Questions about the grid below.
1) The entry just right of the largest entry?
2) The entry in the bottom-right corner?
3) The last entry of the smallest entry's row?
4) The smallest entry in the first column?
5) The bottom-left entry?
6) The entry just right of 114?
7) The entry just left of the smallest entry?
8) The entry directly below 124?
[[111 115 151 150]
 [140 114 129 124]
 [147 118 122 134]
 [138 138 121 104]
 [112 115 107 138]
 [119 116 149 146]
 [113 117 129 119]]
1) 150
2) 119
3) 104
4) 111
5) 113
6) 129
7) 121
8) 134

[[145 120 146 125 124 121 121 119 137 133 158]
 [128 132 131 118 127 120 135 152 136 125 153]]
Read off the largest entry in the first column.
Answer: 145
The entry directly above the smallest entry is 125
The last entry, reading row by row: 153
The entry in the top-right corner -> 158
The fifth entry from the end, reading row by row is 135
Read off the 2nd smallest entry.
Answer: 119
Read off the second entry on the diagonal from the top-right corner.
Answer: 125
The entry just left of 127: 118

Read these off the matrix that follows. Indices start at 1.
1) Report the top-right entry.
2) Report the entry in row 1 and column 3.
3) Report the entry in row 1 and column 2.
4) Report the bottom-right entry.
5) Report the entry at row 3, column 3.
6) Report the entry directly below the smallest entry.
7) Report the entry just right of 105.
8) Report the entry at row 1, column 1.
[[130 133 118 120 138 119 137 123 128 128 138 123 128 127 116 124]
 [127 122 139 137 120 139 110 137 117 125 105 130 125 132 140 127]
 [122 136 122 118 129 124 140 120 131 119 142 130 119 122 116 141]
 [125 133 126 124 132 129 125 130 115 116 122 125 117 128 118 131]
 [126 111 134 138 111 136 127 137 142 148 135 132 146 130 148 120]]
1) 124
2) 118
3) 133
4) 120
5) 122
6) 142
7) 130
8) 130

Questions about the table below. Indices start at 1.
1) What is the entry just right of the smallest entry?
2) What is the entry in row 1 and column 2?
3) What is the entry in row 2 and column 1?
4) What is the entry in the top-right corner?
5) What is the entry in row 3 and column 3?
6) What is the entry in row 3 and column 1?
7) What is the entry at row 1, column 1?
8) What is the entry at row 3, column 2?
118	127	133	136	127	130	124	131	136	134
133	124	116	127	126	131	139	127	129	126
118	126	133	137	127	129	124	131	136	134
133	125	116	128	127	131	140	127	129	124
137	121	111	119	119	126	148	127	143	139
109	127	134	152	133	140	116	133	125	120
137	120	110	119	119	126	150	127	143	137
113	119	122	146	122	136	136	134	149	136
117	126	133	136	127	130	124	130	137	134
119	124	125	140	128	135	129	131	134	128
118	127	133	137	127	130	124	131	136	133
1) 127
2) 127
3) 133
4) 134
5) 133
6) 118
7) 118
8) 126

A =
[[140 142 115 125 128 137 141 117 117 119 128 141 139 141]
 [124 124 132 133 123 122 124 132 133 133 126 124 125 125]
 [141 143 122 119 137 136 142 118 122 123 138 142 138 141]
 [130 131 127 128 128 128 130 128 128 128 129 129 127 129]
 [134 135 130 122 137 120 133 134 129 128 123 132 133 136]
 [132 134 112 131 122 144 134 114 115 119 130 134 131 131]
 [134 136 125 131 125 121 134 131 128 128 119 133 133 136]
 [108 105 139 139 117 120 107 139 138 137 122 107 113 107]
 [114 112 134 138 117 123 113 134 134 134 123 113 117 113]
 [124 124 132 133 122 122 124 132 132 132 125 124 124 124]]
The largest entry in the first column?
A: 141
The 2nd entry on the diagonal from the top-right corner -> 125
The first entry in the row that holds the smallest entry is 108
The fifth entry in reading order?
A: 128
The entry directly above the smallest entry is 136
The bottom-right entry?
A: 124
The entry in the bottom-left corner?
A: 124
The 4th-last entry, reading row by row -> 125
The last entry in the row that holds the largest entry?
A: 131
The second entry in reading order -> 142
The first entry in reading order: 140
The top-right entry -> 141
The entry directly above the largest entry is 120
The largest entry in the last row?
A: 133
The entry directly below the smallest entry: 112
The top entry of the column that holds the largest entry?
A: 137
The smallest entry in the last column?
A: 107
The 4th entry in reading order is 125
The 3rd entry from the end, reading row by row -> 124
The entry just right of 143: 122
The smallest entry in the first row -> 115
The second-last entry, reading row by row -> 124
The maximum?
A: 144
The second largest entry?
A: 143
